Below are the code and all the weights of a small trained network. Each question names an input and a class and asks about switching units off, where a switched-off unit gives its printed mean instead of its output.

import numpy as np


def w(rows, s, z=0):
    codes = np.array(rows[::2]) - 128.0
    scale = np.full(codes.shape[1], s)
    scale[-1] = z or s
    return codes * scale


def f(y):
    return y / 2 * (1 + np.tanh(0.7978845608 * (y + 0.044715 * y**3)))


def log_softmax(a):
    a = a - a.max(-1, keepdims=True)
    return a - np.log(np.exp(a).sum(-1, keepdims=True))


def net(x, mask):
    res = np.array(x, float).reshape(1, 8) / 4 @ E
    y = f(res @ A[0][:, :-1].T + A[0][:, -1])
    res = res + np.where(mask, y, B[0][:, -1]) @ B[0][:, :-1]
    return log_softmax(res[-1] @ U[:, :-1].T + U[:, -1])


A, B = {}, {}
E = w([
[102,137,118,136],'x0',
[134,124,133,126],'x1',
[63,156,95,152],'x2',
[182,255,141,211],'x3',
[108,132,114,135],'x4',
[146,119,135,118],'x5',
[94,133,107,146],'x6',
[65,98,216,179],'x7',
],0.0078)
A[0] = w([
[155,166,139,184,72],'neuron 0',
[97,59,76,131,108],'neuron 1',
[84,139,94,141,254],'neuron 2',
[109,100,186,178,69],'neuron 3',
[35,134,104,41,123],'neuron 4',
[116,90,152,29,125],'neuron 5',
[175,136,67,88,199],'neuron 6',
[98,75,107,87,72],'neuron 7',
[90,111,247,161,93],'neuron 8',
[196,199,138,170,48],'neuron 9',
],0.011,0.0047)
B[0] = w([
[181,3,51,186,179],'neuron 0',
[179,116,114,175,218],'neuron 1',
[127,218,227,111,237],'neuron 2',
[59,144,30,67,163],'neuron 3',
[127,143,137,168,245],'neuron 4',
[235,50,137,197,254],'neuron 5',
[19,151,168,21,234],'neuron 6',
[179,132,78,198,211],'neuron 7',
[48,109,51,32,228],'neuron 8',
[164,135,82,152,224],'neuron 9',
],0.0071,0.005)
U = w([
[102,145,162,136,254],'0',
[149,123,98,236,61],'1',
[40,145,80,28,16],'2',
[96,155,254,145,193],'3',
[96,151,161,137,107],'4',
[95,152,229,144,113],'5',
],0.0092,0.0042)

Each question gives the input, the list of numbers given to net, and the class t.
The units are the neurons (one row each of A and B). Each row of codes is followed by its name. A weight is (code - 128) times the scale printed after its matrix; where a second scale follows, it is the last column's (A, B and U).
mask holds one flag per neuron, in row order. A switched-off neuron (its flag False) gives its mean, the last column of its row in B, instead of its output. The means were averaged over made-up inputs and are rounded, as every weight is.
A unit's drop is (log p(t) with every unit on - log p(t) with that unit switched off) / (log p(t) with every unit on - log p(t) with every unit switched off).
The circuit of an input: a set's keep is (log p(t) with only the set's units on - log p(t) with every unit switched off) / (log p(t) with every unit on - log p(t) with every unit switched off). Starting from all 10 units, units are removed one at a time, each time the one whose removal leaves the highest keep (on an exact tie, the one counted first), for as long as the keep stays at least 0.8.
circuit, biggest first: the units of the circuit, biggest drop first
unit that matters most: the unit with the biggest drop
top k neurons: the k neurons with the biggest drops, biggest first
drop of u: that unit's drop, to one decimal
input [-4,6,-5,4,4,5,0,-8], class 2: circuit, biggest first : [neuron 6]
input [6,-2,7,5,5,0,6,8], class 2: circuit, biggest first : [neuron 8; neuron 3]
input [4,-7,4,-8,8,-5,5,3], class 1: top 2 neurons : [neuron 7; neuron 1]
input [3,1,1,5,0,-7,-3,6], class 2: top 3 neurons : [neuron 8; neuron 3; neuron 5]
input [-6,-6,-4,8,0,3,4,7], class 1: top 2 neurons : [neuron 0; neuron 6]
input [5,6,-8,-8,1,0,-5,1], class 1: circuit, biggest first : [neuron 5; neuron 7]
input [6,0,8,1,-4,-4,8,-5], class 3: top 2 neurons : [neuron 2; neuron 8]
input [5,-4,8,2,2,-5,-7,-2], class 3: top 2 neurons : [neuron 2; neuron 8]
input [2,-3,-1,-6,1,-7,6,-1], class 1: top 2 neurons : [neuron 7; neuron 1]
input [5,0,7,3,4,6,7,-4], class 3: circuit, biggest first : [neuron 2; neuron 8; neuron 7]
input [2,-6,-6,-8,2,8,-3,-1], class 1: top 2 neurons : [neuron 5; neuron 7]
input [-8,-7,-3,-8,-1,-7,4,-7], class 1: top 2 neurons : [neuron 5; neuron 7]
input [3,-7,-4,-8,-6,-7,5,-7], class 1: top 3 neurons : [neuron 5; neuron 7; neuron 1]
input [-7,0,-3,2,-3,-2,6,-7], class 2: unit that matters most : neuron 6
input [2,3,-1,2,8,-2,0,5], class 2: top 2 neurons : [neuron 8; neuron 5]
input [-2,6,-7,-7,5,0,2,-5], class 1: top 2 neurons : [neuron 5; neuron 7]
input [-1,-4,1,3,8,-7,0,-7], class 2: drop of neuron 4 : 0.1
input [0,-2,4,-7,6,-5,7,-6], class 1: drop of neuron 3 : 0.0
input [5,-7,8,-6,-8,2,-1,-7], class 3: drop of neuron 0 : 0.1
input [1,5,0,-5,-6,7,-1,8], class 2: unit that matters most : neuron 8
